Below is a small trained network, with its code and all its weights. Each question gives an input and a target symbol and asks what happens when units are switched off, that is, made to give their printed mean instead of their output.

import numpy as np


def w(rows, s, z=0):
    codes = np.array(rows[::2]) - 128.0
    scale = np.full(codes.shape[1], s)
    scale[-1] = z or s
    return codes * scale


def f(y):
    return np.maximum(y, 0)


def softmax(a):
    e = np.exp(a - a.max(-1, keepdims=True))
    return e / e.sum(-1, keepdims=True)


def log_softmax(a):
    a = a - a.max(-1, keepdims=True)
    return a - np.log(np.exp(a).sum(-1, keepdims=True))


def net(x, mask):
    ids = ['ΔΛΞΦΩβγημψ'.index(c) for c in x.split()]
    T = len(ids)
    res = E[ids] + P[:T]
    u = 0
    for l in range(2):
        q, k, v = (res @ M[l].T for M in (Q, K, V))
        z = softmax(np.where(np.tri(T) > 0, q @ k.T / 2**0.5, -1e9)) @ v
        res = res + np.where(mask[u], z, O[l][:, -1]) @ O[l][:, :-1]
        u += 1
        y = f(res @ A[l][:, :-1].T + A[l][:, -1])
        res = res + np.where(mask[u : u + 12], y, B[l][:, -1]) @ B[l][:, :-1]
        u += 12
    return log_softmax(res[-1] @ U[:, :-1].T + U[:, -1])


Q, K, V, O, A, B = {}, {}, {}, {}, {}, {}
E = w([
[160,156,158,93,175,130],'Δ',
[163,152,164,102,179,129],'Λ',
[176,153,173,172,123,123],'Ξ',
[161,117,158,74,164,137],'Φ',
[41,165,42,118,154,116],'Ω',
[109,142,107,81,45,134],'β',
[5,130,30,75,128,129],'γ',
[94,58,98,76,133,72],'η',
[193,91,225,182,83,214],'μ',
[131,73,38,248,124,137],'ψ',
],0.016)
P = w([
[77,236,123,222,84,161],'0',
[229,133,107,144,32,31],'1',
[254,102,122,114,57,53],'2',
[234,74,119,105,74,80],'3',
[195,80,150,94,157,93],'4',
[161,71,155,103,173,108],'5',
[134,77,158,99,195,131],'6',
[114,48,147,102,184,137],'7',
[105,24,144,118,177,154],'8',
[102,2,131,124,167,169],'9',
[86,6,139,130,168,161],'10',
[71,13,156,135,180,167],'11',
],0.0073)
Q[0] = w([
[175,253,89,149,169,117],'0.h0',
[117,50,88,145,172,158],'0.h0',
],0.0055)
K[0] = w([
[67,169,77,25,133,98],'0.h0',
[182,174,2,193,203,167],'0.h0',
],0.0035)
V[0] = w([
[111,1,2,198,94,149],'0.h0',
[75,212,187,79,53,197],'0.h0',
],0.0043)
O[0] = w([
[33,144,212,200,87,109,252],'0.h0',
[254,217,69,67,143,164,51],'0.h0',
],0.0082,0.0029)
A[0] = w([
[120,94,154,86,208,151,54],'0.n0',
[87,186,205,168,79,215,145],'0.n1',
[150,128,25,190,190,144,161],'0.n2',
[103,109,184,137,254,167,167],'0.n3',
[83,167,48,39,129,150,105],'0.n4',
[160,117,52,87,61,60,186],'0.n5',
[68,175,49,151,123,68,58],'0.n6',
[110,210,12,207,158,200,36],'0.n7',
[88,163,25,51,46,85,165],'0.n8',
[27,97,3,114,186,169,137],'0.n9',
[106,83,184,94,153,90,253],'0.n10',
[225,113,193,168,20,156,150],'0.n11',
],0.0078,0.0046)
B[0] = w([
[107,87,169,137,168,2,151],'0.n0',
[115,118,141,121,190,81,190],'0.n1',
[152,81,124,204,98,141,179],'0.n2',
[98,136,96,175,146,175,215],'0.n3',
[158,105,171,129,178,161,171],'0.n4',
[149,104,130,128,176,80,181],'0.n5',
[177,141,184,163,171,143,175],'0.n6',
[254,60,104,114,113,54,158],'0.n7',
[120,154,163,69,235,99,200],'0.n8',
[63,155,184,124,158,71,240],'0.n9',
[116,142,30,116,156,111,255],'0.n10',
[66,139,125,115,229,124,225],'0.n11',
],0.0077,0.0071)
Q[1] = w([
[139,147,77,163,3,237],'1.h0',
[72,81,144,132,150,113],'1.h0',
],0.0059)
K[1] = w([
[176,246,118,105,89,100],'1.h0',
[140,106,107,169,130,113],'1.h0',
],0.011)
V[1] = w([
[115,131,243,65,176,202],'1.h0',
[161,132,171,205,116,254],'1.h0',
],0.007)
O[1] = w([
[83,20,208,63,80,90,1],'1.h0',
[212,69,95,170,141,248,103],'1.h0',
],0.014,0.0056)
A[1] = w([
[87,157,135,100,187,186,164],'1.n0',
[124,86,72,90,113,134,64],'1.n1',
[148,77,122,235,146,63,180],'1.n2',
[153,150,104,162,34,240,136],'1.n3',
[16,148,136,149,68,113,165],'1.n4',
[246,131,115,144,83,82,2],'1.n5',
[38,163,120,170,213,1,86],'1.n6',
[207,92,84,92,66,101,237],'1.n7',
[117,102,59,176,165,133,250],'1.n8',
[129,151,94,72,88,150,61],'1.n9',
[107,184,29,144,203,158,162],'1.n10',
[193,76,209,119,95,21,103],'1.n11',
],0.0082,0.0042)
B[1] = w([
[177,117,118,104,109,31,169],'1.n0',
[122,140,194,104,132,68,129],'1.n1',
[190,130,172,16,151,119,189],'1.n2',
[110,207,106,128,124,209,140],'1.n3',
[199,194,123,175,72,126,153],'1.n4',
[241,65,200,208,134,104,133],'1.n5',
[180,111,65,135,86,190,252],'1.n6',
[108,55,61,108,132,206,132],'1.n7',
[81,201,223,88,115,149,208],'1.n8',
[107,135,152,158,141,114,128],'1.n9',
[108,61,215,127,72,115,236],'1.n10',
[45,144,119,254,192,142,167],'1.n11',
],0.0072,0.027)
U = w([
[162,85,94,167,109,163,42],'Δ',
[135,114,87,168,135,212,75],'Λ',
[213,111,189,68,66,2,188],'Ξ',
[100,146,52,100,167,225,152],'Φ',
[140,147,96,178,173,136,72],'Ω',
[69,207,151,40,163,70,193],'β',
[48,136,174,221,67,79,3],'γ',
[131,129,90,152,46,121,174],'η',
[96,38,134,177,130,131,132],'μ',
[21,209,153,101,115,219,141],'ψ',
],0.0076,0.0054)

Each question gives the input, a string of symbols that net reads in full, and the target symbol t.
The units are the heads (2 rows each of Q, K, V and O) and the neurons (one row each of A and B). Each row of codes is followed by its name. A weight is (code - 128) times the scale printed after its matrix; where a second scale follows, it is the last column's (O, A, B and U).
mask holds one flag per unit, layer by layer, with each layer's heads first. A switched-off unit (its flag False) gives its mean, the last column of its rows in O or B, instead of its output. The means were averaged over made-up inputs and are rounded, as every weight is.
A unit's drop is (log p(t) with every unit on - log p(t) with that unit switched off) / (log p(t) with every unit on - log p(t) with every unit switched off).
The circuit of an input: a set's keep is (log p(t) with only the set's units on - log p(t) with every unit switched off) / (log p(t) with every unit on - log p(t) with every unit switched off). Starting from the 12 units with the biggest drops (on a tie, the unit counted first), units are removed one at a time, each time the one whose removal leaves the highest keep (on an exact tie, the one counted first), for as long as the keep stays at least 0.8.
units of the circuit, in order: the units of the circuit, biggest drop first
most important unit: the unit with the biggest drop
top k neurons: the k neurons with the biggest drops, biggest first
k most important neurons of layer l: the k neurons of layer l with the biggest drops, biggest first
input Φ μ Λ, target μ: units of the circuit, in order : 1.h0, 0.n11, 1.n11
input η β β Λ μ, target μ: units of the circuit, in order : 1.h0, 0.n11, 1.n11
input Ξ μ Φ Φ, target μ: top 2 neurons : 0.n11, 1.n8
input γ γ μ Ω μ γ η, target μ: most important unit : 0.n11
input Ω Ω β, target β: 3 most important neurons of layer 0 : 0.n8, 0.n2, 0.n11
input Λ β β, target β: units of the circuit, in order : 1.h0, 1.n10
input Δ μ γ Φ, target μ: top 2 neurons : 1.n11, 0.n11
input η Φ μ Λ, target μ: 3 most important neurons of layer 1 : 1.n8, 1.n11, 1.n2
input Ξ Ω η ψ γ, target Ξ: 4 most important neurons of layer 1 : 1.n0, 1.n10, 1.n11, 1.n3
input Φ μ Ξ Ω Δ μ η γ, target μ: top 3 neurons : 0.n11, 1.n6, 1.n11
input η Λ Ω μ Ω, target μ: units of the circuit, in order : 1.h0, 0.n11, 1.n8, 1.n11
input Ω Δ Λ Δ β Λ γ Φ, target γ: 3 most important neurons of layer 1 : 1.n11, 1.n2, 1.n4
input γ Λ β Δ Λ ψ γ Ω, target Ξ: top 3 neurons : 1.n10, 1.n0, 1.n11
input ψ μ Ω Ω Ξ ψ Ξ, target ψ: most important unit : 1.h0
input Φ γ ψ Ω, target Ξ: top 3 neurons : 1.n10, 1.n11, 1.n0
input Ω μ Ω Ω, target μ: 2 most important neurons of layer 0 : 0.n11, 0.n10
input Λ ψ γ, target Ξ: units of the circuit, in order : 1.n10, 1.n0, 1.n11, 0.n8
input β Λ Ω μ μ γ γ Λ Φ γ, target γ: units of the circuit, in order : 1.h0, 1.n4, 1.n2
input γ β β, target γ: units of the circuit, in order : 1.n11, 1.h0, 0.n8, 1.n2
input γ μ Φ Δ β β β η Λ γ Δ, target γ: top 2 neurons : 1.n11, 1.n2
input Λ Φ Ω, target Ω: top 3 neurons : 1.n6, 1.n11, 1.n10
input β η Ω Λ ψ Ω Φ Δ ψ Ξ Φ, target ψ: 2 most important neurons of layer 0 : 0.n8, 0.n2
